Below is a small trained network, with its code and all its weights. Each question gives an input and a target symbol and asks what happens when units are switched off, that is, made to give their printed mean instead of their output.

import numpy as np


def w(rows, s, z=0):
    codes = np.array(rows[::2]) - 128.0
    scale = np.full(codes.shape[1], s)
    scale[-1] = z or s
    return codes * scale


def norm(h):
    return h / np.sqrt((h * h).mean(-1, keepdims=True) + 1e-5)


def f(y):
    return np.maximum(y, 0)


def softmax(a):
    e = np.exp(a - a.max(-1, keepdims=True))
    return e / e.sum(-1, keepdims=True)


def log_softmax(a):
    a = a - a.max(-1, keepdims=True)
    return a - np.log(np.exp(a).sum(-1, keepdims=True))


def net(x, mask):
    ids = ['Ωβδζηλτφ'.index(c) for c in x.split()]
    T = len(ids)
    res = E[ids] + P[:T]
    u = 0
    for l in range(2):
        r = norm(res)
        for j in range(2):
            rows = slice(2 * j, 2 * j + 2)
            q, k, v = (r @ M[l][rows].T for M in (Q, K, V))
            z = softmax(np.where(np.tri(T) > 0, q @ k.T / 2**0.5, -1e9)) @ v
            o = O[l][rows]
            res = res + np.where(mask[u + j], z, o[:, -1]) @ o[:, :-1]
        u += 2
        y = f(norm(res) @ A[l][:, :-1].T + A[l][:, -1])
        res = res + np.where(mask[u : u + 4], y, B[l][:, -1]) @ B[l][:, :-1]
        u += 4
    return log_softmax(norm(res)[-1] @ U[:, :-1].T + U[:, -1])


Q, K, V, O, A, B = {}, {}, {}, {}, {}, {}
E = w([
[156,167,183,126,77,215,97],'Ω',
[100,156,143,67,56,64,180],'β',
[118,133,142,93,100,174,66],'δ',
[117,104,113,142,77,146,117],'ζ',
[118,76,125,101,179,255,209],'η',
[167,184,72,85,186,158,130],'λ',
[95,105,189,213,104,160,142],'τ',
[208,130,136,165,126,31,22],'φ',
],0.007)
P = w([
[229,99,219,70,198,85,214],'0',
[128,119,125,109,168,252,134],'1',
[138,175,135,125,165,250,114],'2',
[128,180,136,140,165,212,108],'3',
[106,186,112,164,156,189,85],'4',
[85,178,114,200,150,170,74],'5',
[89,199,148,214,149,169,61],'6',
[54,181,135,215,134,207,54],'7',
[33,178,121,228,131,202,34],'8',
[17,170,121,251,129,224,25],'9',
],0.0026)
Q[0] = w([
[227,4,105,13,155,73,205],'L0H1',
[60,103,50,179,58,195,61],'L0H1',
[118,83,70,96,86,18,166],'L0H2',
[185,119,143,168,101,250,90],'L0H2',
],0.0035)
K[0] = w([
[237,57,165,116,184,182,137],'L0H1',
[87,215,213,154,131,111,118],'L0H1',
[86,85,173,77,216,202,158],'L0H2',
[196,157,154,165,152,4,75],'L0H2',
],0.0043)
V[0] = w([
[172,96,62,94,159,205,75],'L0H1',
[24,195,171,24,64,68,204],'L0H1',
[252,67,146,199,214,3,92],'L0H2',
[62,76,120,163,225,198,162],'L0H2',
],0.0039)
O[0] = w([
[153,38,76,49,212,163,86,200],'L0H1',
[29,161,181,39,3,122,137,7],'L0H1',
[59,178,55,208,228,93,92,148],'L0H2',
[136,41,184,115,220,76,190,74],'L0H2',
],0.0043,0.0019)
A[0] = w([
[7,149,136,32,115,47,197,9],'L0N1',
[198,155,19,100,205,53,96,124],'L0N2',
[1,248,134,51,58,125,224,229],'L0N3',
[77,168,154,26,79,223,189,122],'L0N4',
],0.0028,0.0015)
B[0] = w([
[85,224,144,207,79,87,74,154],'L0N1',
[98,212,167,113,114,195,174,242],'L0N2',
[2,163,68,150,89,149,140,230],'L0N3',
[113,90,130,57,70,169,82,254],'L0N4',
],0.0047,0.0017)
Q[1] = w([
[133,77,200,41,171,59,137],'L1H1',
[57,147,59,163,110,255,47],'L1H1',
[155,84,119,169,174,193,158],'L1H2',
[73,96,172,190,140,73,126],'L1H2',
],0.0048)
K[1] = w([
[92,15,24,179,170,195,217],'L1H1',
[95,192,217,182,1,34,54],'L1H1',
[61,188,150,120,79,85,80],'L1H2',
[34,86,219,170,170,172,196],'L1H2',
],0.0047)
V[1] = w([
[10,187,190,80,167,125,179],'L1H1',
[253,133,199,134,172,54,13],'L1H1',
[114,73,187,59,228,179,165],'L1H2',
[48,209,173,40,151,103,20],'L1H2',
],0.0043)
O[1] = w([
[83,142,233,154,125,147,188,1],'L1H1',
[142,57,97,181,208,104,42,232],'L1H1',
[159,117,200,118,208,3,153,139],'L1H2',
[26,123,192,139,174,116,58,78],'L1H2',
],0.0053,0.0024)
A[1] = w([
[193,95,125,208,99,80,132,144],'L1N1',
[40,111,144,81,186,227,185,234],'L1N2',
[67,172,95,239,129,87,3,249],'L1N3',
[207,171,190,132,80,8,69,86],'L1N4',
],0.0043,0.0014)
B[1] = w([
[228,178,89,128,46,103,82,171],'L1N1',
[34,150,135,184,40,3,148,177],'L1N2',
[50,48,125,200,174,153,132,253],'L1N3',
[19,103,71,250,151,176,97,152],'L1N4',
],0.0041,0.0056)
U = w([
[188,117,222,68,82,205,74,5],'Ω',
[9,234,210,84,35,125,183,112],'β',
[103,22,222,12,141,108,35,93],'δ',
[208,167,1,93,28,185,146,205],'ζ',
[114,15,153,48,172,87,248,149],'η',
[146,201,143,22,227,39,167,191],'λ',
[226,168,195,236,84,111,233,172],'τ',
[21,171,27,215,218,54,72,103],'φ',
],0.0042,0.0028)

Each question gives the input, a string of symbols that net reads in full, and the target symbol t.
The units are the heads (2 rows each of Q, K, V and O) and the neurons (one row each of A and B). Each row of codes is followed by its name. A weight is (code - 128) times the scale printed after its matrix; where a second scale follows, it is the last column's (O, A, B and U).
mask holds one flag per unit, layer by layer, with each layer's heads first. A switched-off unit (its flag False) gives its mean, the last column of its rows in O or B, instead of its output. The means were averaged over made-up inputs and are rounded, as every weight is.
A unit's drop is (log p(t) with every unit on - log p(t) with that unit switched off) / (log p(t) with every unit on - log p(t) with every unit switched off).
The circuit of an input: a set's keep is (log p(t) with only the set's units on - log p(t) with every unit switched off) / (log p(t) with every unit on - log p(t) with every unit switched off). Starting from all 12 units, units are removed one at a time, each time the one whose removal leaves the highest keep (on an exact tie, the one counted first), for as long as the keep stays at least 0.8.
circuit, biggest first: the units of the circuit, biggest drop first
most important unit: the unit with the biggest drop
k most important neurons: the k neurons with the biggest drops, biggest first
heads that matter: for each layer, one digit per head in row order, 1 if its drop is at least 0.15 and else 0, layers parted by /
drop of u: that unit's drop, to one decimal
input β τ ζ η ζ τ δ, target β: most important unit => L1H1
input τ φ δ η, target φ: circuit, biggest first => L0H2; L1N2
input β ζ ζ η, target β: circuit, biggest first => L1H1; L1N2
input δ δ ζ, target δ: circuit, biggest first => L1H2; L0H2; L0H1
input ζ β τ ζ Ω β Ω τ λ, target β: heads that matter => 00 / 10
input δ τ δ ζ, target δ: circuit, biggest first => L1H2; L0H2
input ζ β δ ζ δ τ τ, target β: circuit, biggest first => L0H1; L1H1
input δ Ω τ η η, target η: heads that matter => 01 / 01
input ζ ζ η φ ζ β ζ η η, target β: heads that matter => 10 / 10
input ζ Ω τ, target ζ: 4 most important neurons => L0N2; L0N3; L1N3; L1N1
input φ β Ω ζ ζ λ, target β: circuit, biggest first => L1H1; L0H1; L1N2
input ζ τ φ τ φ τ β Ω δ Ω, target β: circuit, biggest first => L0H1; L1H1
input ζ η δ Ω τ τ ζ τ τ, target τ: heads that matter => 01 / 01
input ζ ζ ζ τ λ ζ β τ, target β: most important neuron => L0N3
input ζ τ τ, target ζ: drop of L0H1 => 0.7
input τ η τ ζ β ζ, target β: drop of L0N3 => 0.1
input η λ Ω τ Ω λ, target λ: drop of L1H2 => 0.3
